Below are the code and all the weights of a small trained network. Each question names an input and a class and asks about switching units off, where a switched-off unit gives its printed mean instead of its output.

import numpy as np


def w(rows, s, z=0):
    codes = np.array(rows[::2]) - 128.0
    scale = np.full(codes.shape[1], s)
    scale[-1] = z or s
    return codes * scale


def f(y):
    return y / 2 * (1 + np.tanh(0.7978845608 * (y + 0.044715 * y**3)))


def log_softmax(a):
    a = a - a.max(-1, keepdims=True)
    return a - np.log(np.exp(a).sum(-1, keepdims=True))


def net(x, mask):
    res = np.array(x, float).reshape(1, 6) / 4 @ E
    y = f(res @ A[0][:, :-1].T + A[0][:, -1])
    res = res + np.where(mask, y, B[0][:, -1]) @ B[0][:, :-1]
    return log_softmax(res[-1] @ U[:, :-1].T + U[:, -1])


A, B = {}, {}
E = w([
[154,157,115,134,84,142],'x0',
[118,143,159,146,117,120],'x1',
[120,105,114,114,156,126],'x2',
[132,37,73,192,20,16],'x3',
[217,181,152,83,212,1],'x4',
[33,171,145,15,39,81],'x5',
],0.0078)
A[0] = w([
[199,90,121,214,182,152,4],'N0',
[93,146,172,150,141,113,150],'N1',
[71,107,115,132,97,199,101],'N2',
[99,87,144,144,94,207,62],'N3',
[127,84,76,182,98,54,171],'N4',
[147,192,167,78,176,206,158],'N5',
[164,175,150,125,164,69,34],'N6',
[148,81,85,133,83,85,238],'N7',
[175,100,119,210,179,142,45],'N8',
[119,162,147,98,185,211,156],'N9',
[112,167,118,92,156,162,152],'N10',
[65,143,103,25,83,79,28],'N11',
[154,152,166,96,159,189,162],'N12',
[45,168,115,55,76,85,86],'N13',
[73,88,146,120,93,205,115],'N14',
[152,116,129,216,157,175,46],'N15',
[188,150,164,88,159,81,100],'N16',
[62,99,124,181,119,192,96],'N17',
[152,153,143,108,164,61,115],'N18',
[115,77,92,176,93,50,129],'N19',
[186,149,152,82,132,64,116],'N20',
[113,176,140,101,173,185,162],'N21',
[45,108,128,163,103,180,121],'N22',
[49,133,177,2,84,126,42],'N23',
],0.01,0.002)
B[0] = w([
[133,187,77,226,187,149,229],'N0',
[125,145,130,129,115,107,139],'N1',
[188,140,97,73,124,76,199],'N2',
[187,135,115,78,124,79,195],'N3',
[49,21,207,119,61,171,242],'N4',
[71,71,194,145,49,188,254],'N5',
[195,146,104,75,130,79,193],'N6',
[82,99,172,123,76,190,219],'N7',
[153,142,88,212,154,132,213],'N8',
[53,109,166,124,109,125,233],'N9',
[93,76,197,151,111,180,184],'N10',
[110,179,111,255,181,160,227],'N11',
[78,92,202,150,60,153,206],'N12',
[134,184,95,245,179,152,231],'N13',
[210,173,108,51,140,49,205],'N14',
[130,188,78,186,212,117,201],'N15',
[148,168,83,36,112,59,207],'N16',
[220,137,91,46,108,51,205],'N17',
[186,122,97,58,111,76,199],'N18',
[33,12,204,91,24,175,235],'N19',
[179,148,94,51,159,62,208],'N20',
[70,38,183,109,37,171,216],'N21',
[187,173,103,37,142,61,204],'N22',
[122,162,87,233,203,146,248],'N23',
],0.0071,0.0082)
U = w([
[69,70,222,111,59,183,126],'0',
[112,156,87,221,149,163,241],'1',
[149,138,100,8,109,106,2],'2',
],0.015,0.0022)

Each question gives the input, the list of numbers given to net, and the class t.
The units are the neurons (one row each of A and B). Each row of codes is followed by its name. A weight is (code - 128) times the scale printed after its matrix; where a second scale follows, it is the last column's (A, B and U).
mask holds one flag per neuron, in row order. A switched-off neuron (its flag False) gives its mean, the last column of its row in B, instead of its output. The means were averaged over made-up inputs and are rounded, as every weight is.
A unit's drop is (log p(t) with every unit on - log p(t) with that unit switched off) / (log p(t) with every unit on - log p(t) with every unit switched off).
The circuit of an input: a set's keep is (log p(t) with only the set's units on - log p(t) with every unit switched off) / (log p(t) with every unit on - log p(t) with every unit switched off). Starting from the 12 units with the biggest drops (on a tie, the unit counted first), units are removed one at a time, each time the one whose removal leaves the highest keep (on an exact tie, the one counted first), for as long as the keep stays at least 0.8.
units of the circuit, in order: the units of the circuit, biggest drop first
k most important neurons: the k neurons with the biggest drops, biggest first
drop when u is switched off: that unit's drop, to one decimal
input [-7,5,-8,7,3,8], class 1: units of the circuit, in order -> (N13)
input [-7,-4,-3,2,4,4], class 1: 2 most important neurons -> (N11; N13)
input [5,-6,-5,8,-8,-8], class 0: 3 most important neurons -> (N19; N4; N7)
input [1,8,-7,-7,-3,-7], class 0: 4 most important neurons -> (N5; N21; N12; N9)
input [8,4,6,3,4,0], class 2: 3 most important neurons -> (N5; N21; N12)
input [-1,7,-7,-4,-5,4], class 2: 2 most important neurons -> (N14; N22)
input [-3,3,-1,-2,7,-6], class 2: 3 most important neurons -> (N16; N18; N6)
input [-2,0,-7,-8,5,-8], class 0: 3 most important neurons -> (N5; N21; N12)
input [5,-8,-8,7,4,7], class 0: 4 most important neurons -> (N19; N4; N7; N0)
input [-6,-8,1,3,7,-6], class 2: 2 most important neurons -> (N16; N18)
input [0,6,0,6,5,-6], class 0: 4 most important neurons -> (N19; N4; N23; N13)
input [-7,-3,-5,6,6,4], class 0: drop when N16 is switched off -> -0.1
input [6,0,-2,0,-3,-2], class 2: drop when N23 is switched off -> 0.2
input [-4,-4,1,-1,-7,8], class 1: units of the circuit, in order -> (N23)
input [-7,-2,6,6,1,-6], class 0: drop when N4 is switched off -> 2.2
